Below are the code and all the weights of a small trained network. Each question names an input and a target symbol and asks about switching units off, where a switched-off unit gives its printed mean instead of its output.

import numpy as np


def w(rows, s, z=0):
    codes = np.array(rows[::2]) - 128.0
    scale = np.full(codes.shape[1], s)
    scale[-1] = z or s
    return codes * scale


def f(y):
    return np.maximum(y, 0)


def softmax(a):
    e = np.exp(a - a.max(-1, keepdims=True))
    return e / e.sum(-1, keepdims=True)


def log_softmax(a):
    a = a - a.max(-1, keepdims=True)
    return a - np.log(np.exp(a).sum(-1, keepdims=True))


def net(x, mask):
    ids = ['γθμξτφψ'.index(c) for c in x.split()]
    T = len(ids)
    res = E[ids] + P[:T]
    r = res
    for j in range(2):
        rows = slice(3 * j, 3 * j + 3)
        q, k, v = (r @ M[0][rows].T for M in (Q, K, V))
        z = softmax(np.where(np.tri(T) > 0, q @ k.T / 3**0.5, -1e9)) @ v
        o = O[0][rows]
        res = res + np.where(mask[j], z, o[:, -1]) @ o[:, :-1]
    y = f(res @ A[0][:, :-1].T + A[0][:, -1])
    res = res + np.where(mask[2:6], y, B[0][:, -1]) @ B[0][:, :-1]
    return log_softmax(res[-1] @ U[:, :-1].T + U[:, -1])


Q, K, V, O, A, B = {}, {}, {}, {}, {}, {}
E = w([
[75,48,8],'γ',
[225,141,112],'θ',
[91,101,161],'μ',
[82,86,174],'ξ',
[186,82,254],'τ',
[110,101,105],'φ',
[82,61,98],'ψ',
],0.012)
P = w([
[44,254,153],'0',
[110,103,54],'1',
[107,99,65],'2',
[131,106,82],'3',
[131,102,84],'4',
[133,103,84],'5',
[147,105,77],'6',
[135,107,81],'7',
[152,104,72],'8',
],0.0087)
Q[0] = w([
[79,82,5],'h1',
[148,34,49],'h1',
[123,87,136],'h1',
[143,159,176],'h2',
[187,90,153],'h2',
[99,209,64],'h2',
],0.02)
K[0] = w([
[53,188,66],'h1',
[72,254,143],'h1',
[62,161,193],'h1',
[213,138,100],'h2',
[120,227,110],'h2',
[152,61,66],'h2',
],0.017)
V[0] = w([
[222,163,153],'h1',
[104,116,97],'h1',
[79,123,232],'h1',
[135,92,69],'h2',
[110,128,139],'h2',
[252,154,118],'h2',
],0.011)
O[0] = w([
[190,2,198,67],'h1',
[117,171,119,131],'h1',
[63,148,36,216],'h1',
[208,139,133,148],'h2',
[110,112,107,141],'h2',
[117,208,241,4],'h2',
],0.0091,0.0037)
A[0] = w([
[52,140,209,191],'n1',
[119,189,87,2],'n2',
[254,171,75,109],'n3',
[193,51,28,99],'n4',
],0.0079,0.0051)
B[0] = w([
[106,72,120,146],'n1',
[78,211,250,152],'n2',
[165,27,176,181],'n3',
[59,211,179,254],'n4',
],0.011,0.0091)
U = w([
[185,186,122,238],'γ',
[109,92,168,111],'θ',
[107,115,95,2],'μ',
[72,141,170,111],'ξ',
[133,57,32,184],'τ',
[166,87,8,140],'φ',
[133,153,111,74],'ψ',
],0.012,0.0062)

Each question gives the input, a string of symbols that net reads in full, and the target symbol t.
The units are the heads (3 rows each of Q, K, V and O) and the neurons (one row each of A and B). Each row of codes is followed by its name. A weight is (code - 128) times the scale printed after its matrix; where a second scale follows, it is the last column's (O, A, B and U).
mask holds one flag per unit, heads first, then neurons. A switched-off unit (its flag False) gives its mean, the last column of its rows in O or B, instead of its output. The means were averaged over made-up inputs and are rounded, as every weight is.
A unit's drop is (log p(t) with every unit on - log p(t) with that unit switched off) / (log p(t) with every unit on - log p(t) with every unit switched off).
The circuit of an input: a set's keep is (log p(t) with only the set's units on - log p(t) with every unit switched off) / (log p(t) with every unit on - log p(t) with every unit switched off). Starting from all 6 units, units are removed one at a time, each time the one whose removal leaves the highest keep (on an exact tie, the one counted first), for as long as the keep stays at least 0.8.
circuit, biggest first: the units of the circuit, biggest drop first
top k neurons: the k neurons with the biggest drops, biggest first
which heads matter: for each layer, one digit per head in row order, 1 if its drop is at least 0.15 and else 0, layers parted by /
drop of u: that unit's drop, to one decimal
input τ θ ξ μ θ ξ, target τ: circuit, biggest first	n4, n2
input γ ξ γ, target ξ: circuit, biggest first	n2, h1
input θ ξ θ θ ξ φ θ τ θ, target θ: top neuron	n3
input ξ θ τ θ ξ, target τ: which heads matter	00
input ξ θ θ, target ξ: which heads matter	10
input ξ ξ θ, target ξ: which heads matter	11
input τ ξ τ, target τ: circuit, biggest first	n4, h2, n2, h1
input τ θ φ μ τ θ θ μ, target τ: which heads matter	01
input θ φ γ φ, target θ: top 2 neurons	n4, n3
input θ φ θ φ ψ μ τ θ φ, target θ: drop of h1	1.2
input ξ θ τ ξ θ γ, target ξ: drop of n4	1.1
input φ μ τ θ μ, target τ: drop of n4	0.8
input θ γ θ, target θ: drop of h1	0.7
